Below is a small trained network, with its code and all its weights. Each question gives an input and a class and asks what happens when units are switched off, that is, made to give their printed mean instead of their output.

import numpy as np


def w(rows, s, z=0):
    codes = np.array(rows[::2]) - 128.0
    scale = np.full(codes.shape[1], s)
    scale[-1] = z or s
    return codes * scale


def norm(h):
    return h / np.sqrt((h * h).mean(-1, keepdims=True) + 1e-5)


def f(y):
    return y / 2 * (1 + np.tanh(0.7978845608 * (y + 0.044715 * y**3)))


def log_softmax(a):
    a = a - a.max(-1, keepdims=True)
    return a - np.log(np.exp(a).sum(-1, keepdims=True))


def net(x, mask):
    res = np.array(x, float).reshape(1, 6) / 4 @ E
    u = 0
    for l in range(3):
        y = f(norm(res) @ A[l][:, :-1].T + A[l][:, -1])
        res = res + np.where(mask[u : u + 6], y, B[l][:, -1]) @ B[l][:, :-1]
        u += 6
    return log_softmax(norm(res)[-1] @ U[:, :-1].T + U[:, -1])


A, B = {}, {}
E = w([
[155,67,77,101,212,173,141,60,159,225],'x0',
[92,184,33,198,122,124,194,199,163,190],'x1',
[153,111,153,167,143,172,204,178,95,197],'x2',
[113,101,190,93,191,205,210,125,71,158],'x3',
[197,108,205,74,93,53,148,36,128,172],'x4',
[154,108,124,13,139,146,104,94,253,81],'x5',
],0.0076)
A[0] = w([
[98,160,8,182,180,152,121,158,215,96,30],'0.n1',
[86,120,119,151,152,242,131,199,114,107,17],'0.n2',
[106,116,97,249,157,119,127,186,104,169,56],'0.n3',
[92,147,123,185,151,148,121,157,103,86,2],'0.n4',
[129,116,100,54,121,123,113,104,186,74,100],'0.n5',
[80,171,2,216,114,162,155,247,176,134,112],'0.n6',
],0.0084,0.0034)
B[0] = w([
[102,177,138,142,159,165,150,123,157,144,196],'0.n1',
[193,143,46,120,138,115,154,217,97,118,174],'0.n2',
[100,201,150,122,153,151,76,93,143,151,198],'0.n3',
[141,105,100,72,118,112,202,166,136,140,153],'0.n4',
[68,162,128,138,139,139,85,114,153,129,189],'0.n5',
[75,247,131,126,112,158,132,135,200,150,255],'0.n6',
],0.013,0.0082)
A[1] = w([
[98,68,147,170,161,152,180,107,58,156,14],'1.n1',
[93,137,62,162,174,155,114,199,138,149,118],'1.n2',
[92,74,178,136,173,215,160,178,63,128,104],'1.n3',
[95,101,212,138,204,211,162,165,92,106,28],'1.n4',
[189,68,125,52,186,139,127,98,254,174,189],'1.n5',
[108,68,146,62,184,198,95,102,148,113,3],'1.n6',
],0.0087,0.0035)
B[1] = w([
[122,165,205,223,82,83,132,150,212,51,152],'1.n1',
[131,145,46,110,37,99,86,130,121,107,210],'1.n2',
[54,120,79,91,182,215,121,165,192,59,178],'1.n3',
[139,189,100,110,181,149,100,224,183,95,168],'1.n4',
[143,123,16,151,78,163,254,101,74,223,255],'1.n5',
[79,230,154,109,152,106,145,100,172,123,182],'1.n6',
],0.0082,0.007)
A[2] = w([
[85,165,129,187,195,201,107,152,174,86,15],'2.n1',
[116,206,229,89,190,159,198,187,127,156,60],'2.n2',
[125,158,125,200,240,125,138,75,121,193,161],'2.n3',
[124,175,2,112,74,100,79,142,142,159,5],'2.n4',
[94,65,187,142,119,88,38,106,195,48,106],'2.n5',
[146,45,140,26,178,161,125,6,196,162,106],'2.n6',
],0.0088,0.0025)
B[2] = w([
[125,124,125,149,64,124,180,39,175,203,245],'2.n1',
[97,145,89,153,120,149,79,122,154,16,242],'2.n2',
[129,130,246,115,147,113,75,150,105,117,206],'2.n3',
[78,127,187,137,130,164,134,118,188,80,255],'2.n4',
[157,87,159,125,175,126,70,179,89,159,178],'2.n5',
[109,209,112,198,82,132,141,189,155,109,209],'2.n6',
],0.012,0.007)
U = w([
[68,219,133,142,93,174,146,113,209,91,217],'0',
[188,12,76,86,173,172,184,167,85,43,39],'1',
[200,80,134,160,58,80,244,72,33,190,1],'2',
[167,30,195,90,151,49,10,131,102,101,142],'3',
],0.011,0.0025)

Each question gives the input, the list of numbers given to net, and the class t.
The units are the neurons (one row each of A and B). Each row of codes is followed by its name. A weight is (code - 128) times the scale printed after its matrix; where a second scale follows, it is the last column's (A, B and U).
mask holds one flag per neuron, layer by layer. A switched-off neuron (its flag False) gives its mean, the last column of its row in B, instead of its output. The means were averaged over made-up inputs and are rounded, as every weight is.
A unit's drop is (log p(t) with every unit on - log p(t) with that unit switched off) / (log p(t) with every unit on - log p(t) with every unit switched off).
The circuit of an input: a set's keep is (log p(t) with only the set's units on - log p(t) with every unit switched off) / (log p(t) with every unit on - log p(t) with every unit switched off). Starting from the 12 units with the biggest drops (on a tie, the unit counted first), units are removed one at a time, each time the one whose removal leaves the highest keep (on an exact tie, the one counted first), for as long as the keep stays at least 0.8.
circuit, biggest first: the units of the circuit, biggest drop first
top k neurons: the k neurons with the biggest drops, biggest first
top k neurons in layer l: the k neurons of layer l with the biggest drops, biggest first
drop of u: that unit's drop, to one decimal
input [-1,-5,-4,-3,1,3], class 3: circuit, biggest first	(2.n5, 0.n6, 0.n1)
input [7,-1,-3,-1,6,-2], class 2: top 2 neurons	(1.n5, 0.n6)
input [6,-1,1,-5,4,0], class 2: circuit, biggest first	(1.n5, 0.n6)
input [-5,-5,0,8,-7,6], class 1: top 3 neurons in layer 0	(0.n2, 0.n6, 0.n3)
input [-4,-8,4,2,-2,-2], class 1: top 2 neurons	(0.n6, 0.n3)
input [6,8,8,4,5,3], class 2: circuit, biggest first	(1.n5, 0.n6, 0.n5)
input [6,0,-5,2,-1,-5], class 3: top 2 neurons	(2.n3, 0.n6)
input [-7,-6,-6,0,6,7], class 3: circuit, biggest first	(2.n5, 0.n6)
input [8,-2,1,7,-6,2], class 1: circuit, biggest first	(0.n2, 0.n6)
input [-1,-2,-2,7,-3,-4], class 1: top neuron in layer 0	(0.n2)
input [-7,-5,3,-7,-4,8], class 3: top 2 neurons	(2.n5, 0.n6)
input [-5,1,3,-4,8,1], class 3: top 2 neurons in layer 0	(0.n6, 0.n4)
input [-6,-8,-6,8,-4,-7], class 1: top 4 neurons in layer 0	(0.n6, 0.n3, 0.n1, 0.n5)
input [-1,-4,-2,-7,2,-7], class 3: top neuron in layer 0	(0.n6)
input [-1,-5,5,0,6,3], class 2: top 2 neurons in layer 2	(2.n4, 2.n2)
input [3,0,2,6,-3,2], class 1: top 2 neurons	(0.n2, 0.n6)
input [-1,-3,4,-6,4,0], class 3: top 3 neurons in layer 0	(0.n4, 0.n1, 0.n6)
input [-2,-2,-5,-4,5,-1], class 3: drop of 1.n3	0.0
input [3,0,4,-6,5,2], class 2: drop of 1.n5	0.6
input [8,5,2,-3,8,5], class 2: drop of 1.n5	0.7
input [1,-6,8,-1,5,3], class 2: drop of 0.n6	0.1
input [-7,-7,2,1,8,0], class 3: top neuron in layer 1	(1.n5)
input [6,1,-7,8,8,0], class 2: top 2 neurons in layer 2	(2.n4, 2.n2)
